(in the rows, 100 means zero)
Each row of numbers belongs to one of the objects below and depends on some of the facts about them. Some rows are named. Which object is each other row?

Some facts about the objects:
ζ: is of sort; φ: belongs to class; ξ: points at; γ: refers to
bidrok	ζ	463; biri	ζ	544; bobal	ζ	38; bobrin	ζ	38; bozefak	ζ	463; bradol	ζ	38
bregru	ζ	38; bretus	ζ	38; brudrafla	ζ	463; buflir	ζ	463; buza	ζ	463; daska	ζ	463
drepler	ζ	463; dribas	ζ	544; dristulam	ζ	463; driviba	ζ	544; drofle	ζ	463; droruska	ζ	463
faber	ζ	154; fefol	ζ	463; fizim	ζ	463; flobris	ζ	544; flofufli	ζ	463; flozabik	ζ	463
flozim	ζ	463; flufeflam	ζ	463; fluflak	ζ	463; gipin	ζ	463; gofis	ζ	154; gofoske	ζ	38
gribogor	ζ	544; grokik	ζ	154; guba	ζ	154; gumul	ζ	463; kanes	ζ	544; karom	ζ	154
katrik	ζ	38; kele	ζ	463; kigrak	ζ	463; klobas	ζ	38; luran	ζ	463; mano	ζ	463
nemek	ζ	463; nopiplo	ζ	463; pabel	ζ	544; peplas	ζ	38; plaske	ζ	38; pleku	ζ	38
plidos	ζ	463; pligrem	ζ	463; plilu	ζ	154; plugrir	ζ	463; plute	ζ	38; ponen	ζ	38
ratruto	ζ	38; rigril	ζ	463; rina	ζ	463; skubun	ζ	463; stebi	ζ	463; stepu	ζ	154
stosin	ζ	463; stota	ζ	38; sugim	ζ	38; sukla	ζ	544; tidol	ζ	154; tosta	ζ	463
trafas	ζ	544; tramok	ζ	544; trilol	ζ	38; tritar	ζ	463; tronu	ζ	154; trutes	ζ	463
tuskiven	ζ	463; tutra	ζ	463; veklem	ζ	463; vetek	ζ	463; veziklim	ζ	463; votrek	ζ	463
vukom	ζ	38; zabeklan	ζ	38; zabrane	ζ	463; ziflal	ζ	463; zinotuk	ζ	154; zinur	ζ	463
zogre	ζ	463; zostogros	ζ	38; bidrok	φ	c; biri	φ	a; bobal	φ	a; bobrin	φ	a
bozefak	φ	b; bradol	φ	a; bregru	φ	a; bretus	φ	a; brudrafla	φ	a; buflir	φ	e
buza	φ	a; daska	φ	a; drepler	φ	c; dribas	φ	f; dristulam	φ	a; driviba	φ	b
drofle	φ	c; droruska	φ	c; faber	φ	b; fefol	φ	a; fizim	φ	b; flobris	φ	c
flofufli	φ	a; flozabik	φ	c; flozim	φ	e; flufeflam	φ	a; fluflak	φ	a; gipin	φ	a
gofis	φ	a; gofoske	φ	a; gribogor	φ	a; grokik	φ	b; guba	φ	a; gumul	φ	c
kanes	φ	b; karom	φ	a; katrik	φ	b; kele	φ	d; kigrak	φ	b; klobas	φ	b
luran	φ	c; mano	φ	a; nemek	φ	a; nopiplo	φ	a; pabel	φ	a; peplas	φ	a
plaske	φ	a; pleku	φ	a; plidos	φ	a; pligrem	φ	d; plilu	φ	a; plugrir	φ	c
plute	φ	a; ponen	φ	a; ratruto	φ	a; rigril	φ	a; rina	φ	a; skubun	φ	a
stebi	φ	a; stepu	φ	d; stosin	φ	a; stota	φ	a; sugim	φ	a; sukla	φ	f
tidol	φ	e; tosta	φ	e; trafas	φ	e; tramok	φ	d; trilol	φ	a; tritar	φ	c
tronu	φ	b; trutes	φ	a; tuskiven	φ	b; tutra	φ	d; veklem	φ	a; vetek	φ	d
veziklim	φ	a; votrek	φ	a; vukom	φ	b; zabeklan	φ	f; zabrane	φ	a; ziflal	φ	a
zinotuk	φ	a; zinur	φ	a; zogre	φ	a; zostogros	φ	a; bidrok	ξ	stepu; bobal	ξ	ponen
bobrin	ξ	plaske; bozefak	ξ	pligrem; bradol	ξ	nemek; bretus	ξ	drofle; brudrafla	ξ	tidol; buza	ξ	flobris
daska	ξ	flozim; drepler	ξ	dristulam; dribas	ξ	tosta; dristulam	ξ	gumul; driviba	ξ	tutra; drofle	ξ	brudrafla
faber	ξ	plute; fefol	ξ	bozefak; fizim	ξ	pabel; flobris	ξ	skubun; flozim	ξ	sukla; flufeflam	ξ	zinotuk
gofis	ξ	kanes; gofoske	ξ	mano; grokik	ξ	zabrane; kanes	ξ	rina; kele	ξ	trutes; kigrak	ξ	buza
klobas	ξ	kigrak; luran	ξ	drepler; mano	ξ	stota; nemek	ξ	gofis; pabel	ξ	bobrin; peplas	ξ	trilol
plaske	ξ	veziklim; plidos	ξ	fizim; pligrem	ξ	plilu; plilu	ξ	zinur; plugrir	ξ	sugim; plute	ξ	tronu
ponen	ξ	driviba; ratruto	ξ	stosin; rigril	ξ	bretus; rina	ξ	faber; skubun	ξ	luran; stepu	ξ	trafas
stosin	ξ	rigril; stota	ξ	ratruto; sugim	ξ	tritar; sukla	ξ	flufeflam; tosta	ξ	plugrir; tramok	ξ	vetek
trilol	ξ	plidos; tronu	ξ	bobal; trutes	ξ	dribas; tuskiven	ξ	klobas; tutra	ξ	zogre; veklem	ξ	bidrok
vetek	ξ	kele; veziklim	ξ	zabeklan; vukom	ξ	daska; zabeklan	ξ	vukom; zabrane	ξ	fefol; ziflal	ξ	grokik
zinotuk	ξ	veklem; zinur	ξ	gofoske; zogre	ξ	ziflal; biri	γ	flozim; biri	γ	zabrane; bozefak	γ	flozim
bozefak	γ	fluflak; bradol	γ	dristulam; bregru	γ	dristulam; bregru	γ	katrik; brudrafla	γ	dristulam; brudrafla	γ	plilu
buflir	γ	flozim; dribas	γ	bobal; driviba	γ	guba; drofle	γ	zabrane; fefol	γ	fluflak; flofufli	γ	dristulam
flofufli	γ	zabrane; flozabik	γ	fluflak; flozim	γ	zabrane; fluflak	γ	zabrane; gipin	γ	zostogros; gribogor	γ	votrek
gribogor	γ	flobris; grokik	γ	bobal; grokik	γ	rina; guba	γ	zabrane; kanes	γ	dristulam; kanes	γ	zinotuk
karom	γ	flozim; karom	γ	votrek; karom	γ	zabrane; katrik	γ	tosta; katrik	γ	flozim; kele	γ	zabrane
kigrak	γ	skubun; kigrak	γ	zabrane; klobas	γ	drepler; luran	γ	droruska; luran	γ	plugrir; luran	γ	guba
nopiplo	γ	plugrir; pabel	γ	flofufli; peplas	γ	zostogros; peplas	γ	kele; pleku	γ	dristulam; plidos	γ	flofufli
plidos	γ	zabrane; plilu	γ	flozim; ponen	γ	zabrane; rina	γ	fluflak; skubun	γ	zabrane; skubun	γ	fluflak
stebi	γ	dristulam; stebi	γ	bregru; stepu	γ	zabrane; stosin	γ	pabel; sukla	γ	mano; tidol	γ	zogre
tidol	γ	sugim; tidol	γ	peplas; tidol	γ	nopiplo; tosta	γ	zogre; trafas	γ	brudrafla; tramok	γ	votrek
trilol	γ	votrek; trilol	γ	zabrane; trutes	γ	plidos; trutes	γ	kigrak; veklem	γ	ponen; veklem	γ	bobrin
vetek	γ	zabrane; veziklim	γ	zabrane; votrek	γ	dristulam; votrek	γ	flozim; vukom	γ	plugrir; zinotuk	γ	zabrane
zinotuk	γ	tuskiven; zinur	γ	bobal; zinur	γ	buflir; zostogros	γ	dristulam

Some objects and their rows:
klobas: 102 80 127 116 92 72 96 94 80 103
flofufli: 117 95 112 98 84 86 97 87 76 101
stebi: 115 94 113 103 96 87 111 82 68 100
zostogros: 116 89 113 110 101 78 89 80 69 100
buflir: 100 96 102 98 83 87 89 90 78 91
bozefak: 110 90 122 99 78 90 94 91 86 99
nopiplo: 109 98 112 108 94 75 105 92 63 104
vukom: 106 88 123 115 103 71 95 78 76 102
katrik: 115 84 114 115 103 81 88 80 70 100
tramok: 122 75 123 105 96 81 91 72 90 95
guba: 116 93 117 108 95 84 81 91 62 108
stepu: 118 85 124 104 93 93 87 86 75 108
drofle: 124 93 110 98 80 94 100 90 87 101
ponen: 112 79 128 96 90 82 83 87 88 99
tosta: 93 102 111 99 90 70 91 86 71 98
gipin: 113 99 113 105 95 82 109 86 67 101
tutra: 103 86 133 106 75 74 100 110 80 107
nemek: 103 91 125 104 75 76 105 104 83 104
gofoske: 114 89 125 115 83 77 90 95 74 104
stota: 112 88 123 115 83 76 91 94 77 101
daska: 104 95 124 105 77 77 106 96 83 99
rigril: 107 97 119 106 73 78 102 102 77 102
ziflal: 100 92 128 102 73 76 104 109 79 105
dristulam: 114 102 113 94 69 74 71 97 78 108
plugrir: 115 104 110 107 78 72 90 105 76 112
pligrem: 108 93 126 109 72 76 100 108 77 109
drepler: 111 93 118 106 67 78 102 114 84 108
bretus: 111 86 125 113 86 76 91 94 78 103
zabeklan: 105 88 118 116 90 75 93 93 83 101
bidrok: 112 93 114 107 74 84 109 107 87 105

Which object is each row?
A row may be one of the objects named above.
122 98 105 109 79 80 99 101 74 108 -> droruska
117 85 123 102 101 81 95 75 77 98 -> bradol
120 95 108 96 66 89 82 97 84 98 -> fluflak
113 89 121 107 103 77 92 74 72 102 -> peplas
118 89 113 110 102 76 87 81 67 102 -> zostogros
107 96 115 101 75 79 81 95 83 105 -> tuskiven
118 92 123 104 89 87 77 90 70 112 -> plilu
118 80 122 99 97 87 92 73 83 95 -> trilol
115 88 123 101 80 81 81 85 88 99 -> bobrin
116 100 115 90 53 77 59 104 87 108 -> zabrane
105 78 132 105 85 91 83 98 80 107 -> grokik
115 102 112 107 77 72 90 107 75 115 -> plugrir
117 93 123 98 79 80 91 89 79 105 -> kele
117 80 123 99 99 90 93 72 86 94 -> trilol
111 93 115 108 67 80 104 116 85 106 -> drepler
117 101 116 88 52 78 58 105 87 106 -> zabrane
108 87 127 111 85 75 97 88 85 99 -> plaske
93 105 110 99 91 72 89 84 74 97 -> tosta
109 93 127 110 69 78 98 109 78 106 -> pligrem
106 84 104 108 108 78 93 66 75 83 -> trafas
103 89 121 115 88 73 91 92 86 100 -> zabeklan
106 82 116 119 92 73 104 83 90 93 -> sukla
105 80 119 117 93 75 101 86 89 92 -> sukla
99 93 124 109 75 75 99 101 82 107 -> fizim
111 74 115 108 86 83 87 84 98 92 -> dribas
112 82 128 96 71 78 71 101 94 100 -> bobal
121 81 119 102 91 79 87 71 91 91 -> pabel
107 99 122 108 66 74 95 111 77 104 -> mano
125 74 111 104 101 87 97 68 83 87 -> biri
101 105 108 88 73 77 73 86 88 94 -> flozim
105 99 124 101 80 67 89 100 71 109 -> zogre
127 81 113 107 86 82 85 85 94 101 -> flobris
125 75 111 103 100 87 98 68 86 88 -> biri
109 73 124 105 105 77 89 70 86 96 -> kanes
116 88 114 110 104 78 87 82 66 102 -> zostogros
115 93 114 105 92 84 116 91 78 104 -> luran
104 88 134 108 87 79 93 101 70 111 -> gofis
122 77 115 107 104 86 102 72 81 87 -> gribogor
109 100 113 108 93 73 104 91 63 102 -> nopiplo
109 86 126 111 87 74 96 89 84 99 -> plaske
120 86 117 103 103 96 98 81 66 102 -> karom
107 74 127 106 99 74 89 80 87 95 -> driviba
126 88 106 98 77 98 104 99 87 97 -> flozabik

